Below is a small trained network, with its code and all its weights. Each question gives an input and a class and asks what happens when units are switched off, that is, made to give their printed mean instead of their output.

import numpy as np


def w(rows, s, z=0):
    codes = np.array(rows[::2]) - 128.0
    scale = np.full(codes.shape[1], s)
    scale[-1] = z or s
    return codes * scale


def f(y):
    return np.maximum(y, 0)


def log_softmax(a):
    a = a - a.max(-1, keepdims=True)
    return a - np.log(np.exp(a).sum(-1, keepdims=True))


def net(x, mask):
    res = np.array(x, float).reshape(1, 8) / 4 @ E
    y = f(res @ A[0][:, :-1].T + A[0][:, -1])
    res = res + np.where(mask, y, B[0][:, -1]) @ B[0][:, :-1]
    return log_softmax(res[-1] @ U[:, :-1].T + U[:, -1])


A, B = {}, {}
E = w([
[158,103,137,143,112],'x0',
[5,73,184,224,91],'x1',
[113,2,169,56,235],'x2',
[127,128,133,130,127],'x3',
[134,124,135,128,120],'x4',
[130,126,134,128,126],'x5',
[93,55,18,66,34],'x6',
[129,124,127,130,125],'x7',
],0.0053)
A[0] = w([
[146,66,167,190,68,227],'N0',
[121,173,192,140,205,97],'N1',
[85,83,52,63,41,92],'N2',
[111,52,140,68,196,98],'N3',
[125,75,133,103,176,63],'N4',
[142,182,202,156,196,84],'N5',
[116,58,148,68,193,109],'N6',
[129,158,77,45,175,130],'N7',
[138,106,162,122,180,88],'N8',
[125,207,108,160,64,66],'N9',
[104,50,185,91,204,166],'N10',
[85,50,28,76,103,156],'N11',
[117,30,166,80,219,104],'N12',
[126,27,148,76,207,134],'N13',
[82,132,171,50,140,2],'N14',
[136,197,151,167,121,68],'N15',
[128,194,130,144,63,76],'N16',
[153,134,182,145,221,131],'N17',
[104,71,155,93,200,96],'N18',
[129,194,197,142,183,89],'N19',
[134,167,194,136,176,77],'N20',
[254,163,63,65,178,77],'N21',
[104,88,57,84,64,73],'N22',
[219,220,74,83,179,106],'N23',
[156,53,160,102,214,108],'N24',
[220,116,125,62,185,122],'N25',
[11,56,177,213,162,96],'N26',
[96,66,71,61,64,95],'N27',
[53,33,179,201,148,112],'N28',
[100,45,35,65,63,97],'N29',
[246,97,147,50,164,125],'N30',
[139,152,192,166,197,177],'N31',
],0.0055,0.0081)
B[0] = w([
[90,185,76,21,191,253],'N0',
[182,73,171,165,193,155],'N1',
[193,90,156,192,188,165],'N2',
[146,194,84,186,55,161],'N3',
[209,224,2,201,64,133],'N4',
[194,68,130,181,188,154],'N5',
[149,189,86,170,69,165],'N6',
[63,119,172,88,116,167],'N7',
[163,121,125,161,122,137],'N8',
[168,202,52,225,5,146],'N9',
[147,193,75,126,95,209],'N10',
[174,99,124,120,209,201],'N11',
[166,185,77,188,50,177],'N12',
[132,195,64,173,76,190],'N13',
[25,129,122,136,56,128],'N14',
[196,146,120,206,105,137],'N15',
[143,209,55,214,40,142],'N16',
[174,100,138,112,177,177],'N17',
[154,167,115,181,63,154],'N18',
[198,86,131,170,180,151],'N19',
[225,59,147,178,185,140],'N20',
[43,65,234,146,37,173],'N21',
[214,53,183,218,189,146],'N22',
[51,110,193,109,61,185],'N23',
[139,190,78,172,50,168],'N24',
[75,87,188,92,104,178],'N25',
[58,67,215,83,63,179],'N26',
[196,75,179,166,185,159],'N27',
[70,98,196,82,93,179],'N28',
[199,73,157,175,205,171],'N29',
[48,113,188,82,92,184],'N30',
[162,112,115,94,191,209],'N31',
],0.0074,0.0064)
U = w([
[184,220,21,255,6,41],'0',
[243,13,168,209,240,40],'1',
[114,152,99,54,164,255],'2',
[19,45,239,100,31,20],'3',
[122,149,65,54,181,213],'4',
],0.0079,0.007)

Each question gives the input, the list of numbers given to net, and the class t.
The units are the neurons (one row each of A and B). Each row of codes is followed by its name. A weight is (code - 128) times the scale printed after its matrix; where a second scale follows, it is the last column's (A, B and U).
mask holds one flag per neuron, in row order. A switched-off neuron (its flag False) gives its mean, the last column of its row in B, instead of its output. The means were averaged over made-up inputs and are rounded, as every weight is.
A unit's drop is (log p(t) with every unit on - log p(t) with that unit switched off) / (log p(t) with every unit on - log p(t) with every unit switched off).
The circuit of an input: a set's keep is (log p(t) with only the set's units on - log p(t) with every unit switched off) / (log p(t) with every unit on - log p(t) with every unit switched off). Starting from the 12 units with the biggest drops (on a tie, the unit counted first), units are removed one at a time, each time the one whose removal leaves the highest keep (on an exact tie, the one counted first), for as long as the keep stays at least 0.8.
circuit, biggest first: the units of the circuit, biggest drop first
most important unit: the unit with the biggest drop
k most important neurons: the k neurons with the biggest drops, biggest first
drop when u is switched off: that unit's drop, to one decimal
input [-1,2,2,1,3,6,5,4], class 1: circuit, biggest first	N29, N27, N11
input [7,-8,0,-1,5,0,8,1], class 1: circuit, biggest first	N29, N22
input [6,-7,-3,-5,2,0,4,1], class 3: most important unit	N21
input [-2,6,-6,-5,5,-3,-6,-7], class 4: circuit, biggest first	N0, N31
input [-5,-6,-3,2,0,-8,-5,4], class 3: circuit, biggest first	N23, N21, N0
input [-1,-5,4,-8,7,-8,3,-2], class 3: 3 most important neurons	N21, N30, N25
input [-1,-8,3,-3,-8,-2,6,6], class 3: 2 most important neurons	N21, N30
input [0,-8,-6,-8,7,2,3,4], class 3: 2 most important neurons	N21, N23
input [1,-7,-4,6,-6,-8,-3,3], class 3: drop when N21 is switched off	0.2
input [3,3,-5,1,-5,-4,-4,8], class 4: drop when N0 is switched off	0.2
input [6,-7,6,8,0,8,8,-6], class 1: drop when N27 is switched off	0.3
input [-4,3,-7,-7,3,6,8,3], class 1: drop when N14 is switched off	0.0
